Here is a tiny trained network, its code and every weight. The questions are about switching its units off for an input and a target symbol, where a switched-off unit gives its printed mean instead of its output.

import numpy as np


def w(rows, s, z=0):
    codes = np.array(rows[::2]) - 128.0
    scale = np.full(codes.shape[1], s)
    scale[-1] = z or s
    return codes * scale


def f(y):
    return np.maximum(y, 0)


def softmax(a):
    e = np.exp(a - a.max(-1, keepdims=True))
    return e / e.sum(-1, keepdims=True)


def log_softmax(a):
    a = a - a.max(-1, keepdims=True)
    return a - np.log(np.exp(a).sum(-1, keepdims=True))


def net(x, mask):
    ids = ['ΔΣΦβηθξτψω'.index(c) for c in x.split()]
    T = len(ids)
    res = E[ids] + P[:T]
    u = 0
    for l in range(3):
        q, k, v = (res @ M[l].T for M in (Q, K, V))
        z = softmax(np.where(np.tri(T) > 0, q @ k.T / 3**0.5, -1e9)) @ v
        res = res + np.where(mask[u], z, O[l][:, -1]) @ O[l][:, :-1]
        u += 1
        y = f(res @ A[l][:, :-1].T + A[l][:, -1])
        res = res + np.where(mask[u : u + 8], y, B[l][:, -1]) @ B[l][:, :-1]
        u += 8
    return log_softmax(res[-1] @ U[:, :-1].T + U[:, -1])


Q, K, V, O, A, B = {}, {}, {}, {}, {}, {}
E = w([
[93,225,91,166],'Δ',
[196,111,115,236],'Σ',
[168,141,152,157],'Φ',
[191,241,122,103],'β',
[114,47,190,55],'η',
[176,65,162,10],'θ',
[109,30,5,86],'ξ',
[2,27,51,230],'τ',
[3,102,209,121],'ψ',
[4,123,203,223],'ω',
],0.01)
P = w([
[123,89,64,8],'0',
[128,86,95,41],'1',
[141,98,108,63],'2',
[134,115,123,71],'3',
[130,128,141,93],'4',
[125,143,157,105],'5',
[127,147,170,129],'6',
[133,153,184,143],'7',
[127,160,199,156],'8',
[131,158,216,171],'9',
[136,170,229,185],'10',
[139,172,241,204],'11',
[146,182,253,207],'12',
],0.0049)
Q[0] = w([
[44,179,170,128],'0.h0',
[106,76,66,114],'0.h0',
[54,248,67,91],'0.h0',
],0.017)
K[0] = w([
[65,184,242,90],'0.h0',
[86,4,95,55],'0.h0',
[20,250,88,17],'0.h0',
],0.012)
V[0] = w([
[160,130,155,98],'0.h0',
[171,94,221,168],'0.h0',
[173,2,74,77],'0.h0',
],0.0039)
O[0] = w([
[120,165,123,37,107],'0.h0',
[57,248,147,71,255],'0.h0',
[3,106,81,7,143],'0.h0',
],0.0039,0.00085)
A[0] = w([
[64,16,113,156,142],'0.n0',
[137,205,19,180,4],'0.n1',
[64,130,77,41,10],'0.n2',
[72,89,122,31,8],'0.n3',
[164,202,111,145,128],'0.n4',
[118,190,238,115,174],'0.n5',
[187,111,93,26,31],'0.n6',
[67,171,2,123,110],'0.n7',
],0.0082,0.019)
B[0] = w([
[83,169,152,125,179],'0.n0',
[108,112,12,244,128],'0.n1',
[206,62,128,55,128],'0.n2',
[4,103,129,134,128],'0.n3',
[172,98,136,132,161],'0.n4',
[152,62,161,153,255],'0.n5',
[236,46,50,82,129],'0.n6',
[183,143,121,189,138],'0.n7',
],0.014,0.0081)
Q[1] = w([
[251,54,157,182],'1.h0',
[47,215,90,167],'1.h0',
[111,230,84,61],'1.h0',
],0.013)
K[1] = w([
[191,8,176,146],'1.h0',
[147,242,69,140],'1.h0',
[86,184,55,86],'1.h0',
],0.012)
V[1] = w([
[255,102,195,74],'1.h0',
[140,175,47,227],'1.h0',
[138,133,19,98],'1.h0',
],0.009)
O[1] = w([
[83,241,100,16,234],'1.h0',
[235,15,192,105,22],'1.h0',
[221,140,254,168,2],'1.h0',
],0.006,0.0086)
A[1] = w([
[144,193,192,226,151],'1.n0',
[166,43,142,150,113],'1.n1',
[80,162,243,139,173],'1.n2',
[131,166,110,47,99],'1.n3',
[153,78,179,168,85],'1.n4',
[189,76,196,196,20],'1.n5',
[255,145,90,116,4],'1.n6',
[45,24,52,93,166],'1.n7',
],0.0072,0.019)
B[1] = w([
[100,56,86,104,166],'1.n0',
[107,170,100,117,143],'1.n1',
[138,76,133,69,205],'1.n2',
[96,70,128,140,151],'1.n3',
[123,130,124,78,134],'1.n4',
[107,137,187,6,130],'1.n5',
[109,210,144,53,128],'1.n6',
[153,158,169,113,253],'1.n7',
],0.017,0.011)
Q[2] = w([
[221,147,152,167],'2.h0',
[86,2,206,49],'2.h0',
[144,229,193,105],'2.h0',
],0.0091)
K[2] = w([
[244,60,148,69],'2.h0',
[43,78,173,254],'2.h0',
[96,227,231,62],'2.h0',
],0.0062)
V[2] = w([
[19,20,124,196],'2.h0',
[77,113,2,171],'2.h0',
[169,227,29,184],'2.h0',
],0.0043)
O[2] = w([
[76,82,153,253,165],'2.h0',
[160,48,68,99,98],'2.h0',
[215,49,126,65,1],'2.h0',
],0.0053,0.0075)
A[2] = w([
[95,106,204,72,25],'2.n0',
[48,202,96,113,38],'2.n1',
[133,131,2,151,149],'2.n2',
[240,214,56,91,177],'2.n3',
[101,40,188,109,129],'2.n4',
[205,95,1,179,70],'2.n5',
[110,180,121,59,3],'2.n6',
[177,177,205,103,62],'2.n7',
],0.0086,0.0046)
B[2] = w([
[152,139,86,173,249],'2.n0',
[178,112,89,150,254],'2.n1',
[210,108,70,136,166],'2.n2',
[49,190,98,100,163],'2.n3',
[163,175,119,146,248],'2.n4',
[5,105,88,176,133],'2.n5',
[124,83,50,164,225],'2.n6',
[172,202,95,148,152],'2.n7',
],0.012,0.0061)
U = w([
[89,64,121,166,62],'Δ',
[254,64,178,116,212],'Σ',
[162,160,169,82,120],'Φ',
[20,144,154,52,88],'β',
[155,127,76,144,48],'η',
[148,57,76,112,108],'θ',
[211,86,166,96,254],'ξ',
[80,98,143,167,120],'τ',
[205,193,114,193,67],'ψ',
[142,189,166,180,120],'ω',
],0.0095,0.0085)

Each question gives the input, a string of symbols that net reads in full, and the target symbol t.
The units are the heads (3 rows each of Q, K, V and O) and the neurons (one row each of A and B). Each row of codes is followed by its name. A weight is (code - 128) times the scale printed after its matrix; where a second scale follows, it is the last column's (O, A, B and U).
mask holds one flag per unit, layer by layer, with each layer's heads first. A switched-off unit (its flag False) gives its mean, the last column of its rows in O or B, instead of its output. The means were averaged over made-up inputs and are rounded, as every weight is.
A unit's drop is (log p(t) with every unit on - log p(t) with that unit switched off) / (log p(t) with every unit on - log p(t) with every unit switched off).
The circuit of an input: a set's keep is (log p(t) with only the set's units on - log p(t) with every unit switched off) / (log p(t) with every unit on - log p(t) with every unit switched off). Starting from the 12 units with the biggest drops (on a tie, the unit counted first), units are removed one at a time, each time the one whose removal leaves the highest keep (on an exact tie, the one counted first), for as long as the keep stays at least 0.8.
units of the circuit, in order: the units of the circuit, biggest drop first
top k neurons: the k neurons with the biggest drops, biggest first
top k neurons in layer l: the k neurons of layer l with the biggest drops, biggest first
input θ θ θ ξ Σ Σ θ θ Σ, target θ: top 2 neurons : 0.n5, 1.n7
input Δ Σ ψ θ θ Σ θ Σ θ Δ η Σ θ, target θ: top 3 neurons : 2.n6, 0.n5, 1.n3
input Σ ψ β Σ Σ Σ θ Σ, target θ: units of the circuit, in order : 1.n7, 1.n0, 2.h0
input Σ θ Σ ξ ω Σ ψ Σ Δ Σ θ θ θ, target θ: units of the circuit, in order : 1.h0, 2.n6, 2.n1
input Σ Σ ξ, target Σ: top 3 neurons in layer 0 : 0.n0, 0.n5, 0.n7
input ψ Σ Σ θ ψ ψ Σ β ψ, target ψ: top 3 neurons in layer 2 : 2.n0, 2.n4, 2.n7
input θ Σ Σ Φ ω Σ Σ Δ Σ θ Σ β Σ, target β: units of the circuit, in order : 1.h0, 0.n5, 2.n3, 2.h0
input ψ Σ Σ Δ Σ β Σ Δ Σ β Σ β, target β: top 3 neurons in layer 0 : 0.n5, 0.n4, 0.n0
input θ Σ Δ θ η Σ θ θ θ Σ Σ Σ Σ, target Σ: top 2 neurons : 0.n4, 1.n7
input β θ ψ Σ θ η Δ, target θ: top neuron : 1.n0
input ξ ξ η, target ψ: top 4 neurons : 1.n7, 2.n0, 1.n0, 2.n7
input Σ β Φ ξ, target Σ: top 4 neurons : 0.n0, 0.n5, 0.n7, 0.n4
input Σ Σ ψ θ θ θ Σ β Σ, target β: top 2 neurons in layer 2 : 2.n3, 2.n0
input η β ψ Σ β β θ Δ, target θ: top 3 neurons in layer 1 : 1.n7, 1.n0, 1.n2
input ψ θ ξ θ ψ θ, target ψ: top 3 neurons : 1.n7, 0.n5, 1.n0
input θ ω Σ Σ β ξ θ ψ, target ω: top 3 neurons : 1.n7, 0.n5, 1.n0
input β Σ β ξ, target ξ: top 4 neurons in layer 0 : 0.n0, 0.n5, 0.n7, 0.n4
input Σ Σ Σ ω, target ω: top neuron in layer 2 : 2.n4
input β ω η Δ Σ Σ θ θ Σ Σ β θ β, target θ: top 2 neurons in layer 1 : 1.n7, 1.n3
input Σ θ Δ Σ Σ Δ θ η θ Σ β Σ β, target β: top neuron in layer 2 : 2.n3
